Below is a small trained network, with its code and all its weights. Each question gives an input and a target symbol and asks what happens when units are switched off, that is, made to give their printed mean instead of their output.

import numpy as np


def w(rows, s, z=0):
    codes = np.array(rows[::2]) - 128.0
    scale = np.full(codes.shape[1], s)
    scale[-1] = z or s
    return codes * scale


def f(y):
    return np.maximum(y, 0)


def softmax(a):
    e = np.exp(a - a.max(-1, keepdims=True))
    return e / e.sum(-1, keepdims=True)


def log_softmax(a):
    a = a - a.max(-1, keepdims=True)
    return a - np.log(np.exp(a).sum(-1, keepdims=True))


def net(x, mask):
    ids = ['ΓΘΦΨΩαβδεζλξπστ'.index(c) for c in x.split()]
    T = len(ids)
    res = E[ids] + P[:T]
    r = res
    for j in range(3):
        rows = slice(2 * j, 2 * j + 2)
        q, k, v = (r @ M[0][rows].T for M in (Q, K, V))
        z = softmax(np.where(np.tri(T) > 0, q @ k.T / 2**0.5, -1e9)) @ v
        o = O[0][rows]
        res = res + np.where(mask[j], z, o[:, -1]) @ o[:, :-1]
    y = f(res @ A[0][:, :-1].T + A[0][:, -1])
    res = res + np.where(mask[3:19], y, B[0][:, -1]) @ B[0][:, :-1]
    return log_softmax(res[-1] @ U[:, :-1].T + U[:, -1])


Q, K, V, O, A, B = {}, {}, {}, {}, {}, {}
E = w([
[128,140,156],'Γ',
[92,122,99],'Θ',
[97,115,123],'Φ',
[152,119,84],'Ψ',
[121,115,79],'Ω',
[86,114,80],'α',
[68,104,57],'β',
[149,106,45],'δ',
[231,145,192],'ε',
[26,126,128],'ζ',
[118,123,116],'λ',
[255,133,116],'ξ',
[167,163,228],'π',
[185,122,123],'σ',
[20,112,49],'τ',
],0.0088)
P = w([
[138,56,115],'0',
[99,114,181],'1',
[92,66,160],'2',
[130,167,77],'3',
[66,168,189],'4',
[219,104,130],'5',
[116,224,90],'6',
[136,137,164],'7',
[254,141,132],'8',
],0.02)
Q[0] = w([
[115,49,100],'H0',
[175,146,94],'H0',
[90,77,184],'H1',
[179,11,132],'H1',
[116,61,150],'H2',
[123,140,94],'H2',
],0.013)
K[0] = w([
[141,96,96],'H0',
[185,149,129],'H0',
[165,1,91],'H1',
[164,163,57],'H1',
[138,47,116],'H2',
[86,136,140],'H2',
],0.017)
V[0] = w([
[155,172,188],'H0',
[108,88,115],'H0',
[2,126,109],'H1',
[140,176,238],'H1',
[84,119,171],'H2',
[155,103,161],'H2',
],0.013)
O[0] = w([
[25,89,85,248],'H0',
[174,137,175,132],'H0',
[210,161,252,65],'H1',
[100,29,143,108],'H1',
[194,74,216,110],'H2',
[133,61,96,238],'H2',
],0.011,0.0015)
A[0] = w([
[93,38,128,107],'N0',
[161,83,134,207],'N1',
[115,49,106,20],'N2',
[140,83,162,158],'N3',
[149,165,28,203],'N4',
[106,123,149,232],'N5',
[86,157,136,72],'N6',
[165,253,160,126],'N7',
[155,112,164,212],'N8',
[138,66,95,144],'N9',
[121,173,122,255],'N10',
[130,153,134,255],'N11',
[103,126,113,89],'N12',
[197,66,117,176],'N13',
[165,93,180,213],'N14',
[132,191,107,83],'N15',
],0.012,0.0052)
B[0] = w([
[219,226,254,207],'N0',
[97,72,182,205],'N1',
[148,250,244,179],'N2',
[43,115,170,175],'N3',
[43,154,105,254],'N4',
[111,89,93,197],'N5',
[149,165,95,144],'N6',
[226,152,136,252],'N7',
[113,65,94,214],'N8',
[40,149,200,211],'N9',
[138,131,24,209],'N10',
[113,72,9,211],'N11',
[101,135,109,151],'N12',
[78,109,153,227],'N13',
[113,36,132,232],'N14',
[125,208,126,149],'N15',
],0.0068,0.0076)
U = w([
[6,205,35,12],'Γ',
[138,171,41,84],'Θ',
[181,58,199,3],'Φ',
[148,254,55,127],'Ψ',
[196,178,141,60],'Ω',
[172,158,66,139],'α',
[187,159,136,62],'β',
[156,117,113,63],'δ',
[124,132,150,215],'ε',
[134,121,245,6],'ζ',
[211,167,183,83],'λ',
[62,129,37,236],'ξ',
[55,209,201,144],'π',
[36,7,118,202],'σ',
[173,133,135,150],'τ',
],0.0081,0.0048)

Each question gives the input, a string of symbols that net reads in full, and the target symbol t.
The units are the heads (2 rows each of Q, K, V and O) and the neurons (one row each of A and B). Each row of codes is followed by its name. A weight is (code - 128) times the scale printed after its matrix; where a second scale follows, it is the last column's (O, A, B and U).
mask holds one flag per unit, heads first, then neurons. A switched-off unit (its flag False) gives its mean, the last column of its rows in O or B, instead of its output. The means were averaged over made-up inputs and are rounded, as every weight is.
A unit's drop is (log p(t) with every unit on - log p(t) with that unit switched off) / (log p(t) with every unit on - log p(t) with every unit switched off).
The circuit of an input: a set's keep is (log p(t) with only the set's units on - log p(t) with every unit switched off) / (log p(t) with every unit on - log p(t) with every unit switched off). Starting from the 12 units with the biggest drops (on a tie, the unit counted first), units are removed one at a time, each time the one whose removal leaves the highest keep (on an exact tie, the one counted first), for as long as the keep stays at least 0.8.
units of the circuit, in order: the units of the circuit, biggest drop first
most important unit: the unit with the biggest drop
k most important neurons: the k neurons with the biggest drops, biggest first
heads that matter: for each layer, one digit per head in row order, 1 if its drop is at least 0.15 and else 0, layers parted by /
input Γ β τ ε Γ, target λ: units of the circuit, in order : H1, N7
input Γ δ Γ Φ Γ σ Ψ, target σ: units of the circuit, in order : H1, N0, N14
input Γ Γ σ τ, target σ: 2 most important neurons : N7, N2
input β π Ω Γ, target ζ: heads that matter : 010
input τ ε β Θ, target π: units of the circuit, in order : H1, N0, N2, N9
input Ω τ Γ ε τ ξ, target π: heads that matter : 110
input ε τ Ψ, target π: heads that matter : 010
input ξ ξ λ, target Γ: units of the circuit, in order : H1, N4
input ε Γ Γ Γ Φ ε ε ξ π, target π: most important unit : H1
input Ψ ξ Γ Ψ, target Γ: units of the circuit, in order : N4, H2
input Γ ε ε Γ Ω α, target σ: heads that matter : 001
input ε ξ σ ξ, target Γ: units of the circuit, in order : H1, N4, H2
input λ ξ Ψ Γ, target Γ: units of the circuit, in order : H1, N4, H2, N14
input Γ ξ π ξ β ε, target Γ: units of the circuit, in order : H1, N4, H0
input τ σ Γ Γ τ ε Γ, target λ: units of the circuit, in order : H1
input ε ζ α, target π: 2 most important neurons : N0, N2
input σ Γ π τ ε ε τ, target π: units of the circuit, in order : H1, N0, N2
input Γ Γ Γ α, target σ: heads that matter : 110
input σ ε ε ξ τ δ δ, target λ: heads that matter : 010
input Φ Γ ε σ, target σ: units of the circuit, in order : H1, N7
input Γ Θ Γ Γ Γ Γ ε ε Ψ, target π: heads that matter : 110
input ζ Γ δ, target Φ: heads that matter : 110
input Φ Φ ξ Γ Ω λ, target σ: most important unit : N0
input Γ Γ λ Γ π π, target σ: heads that matter : 000
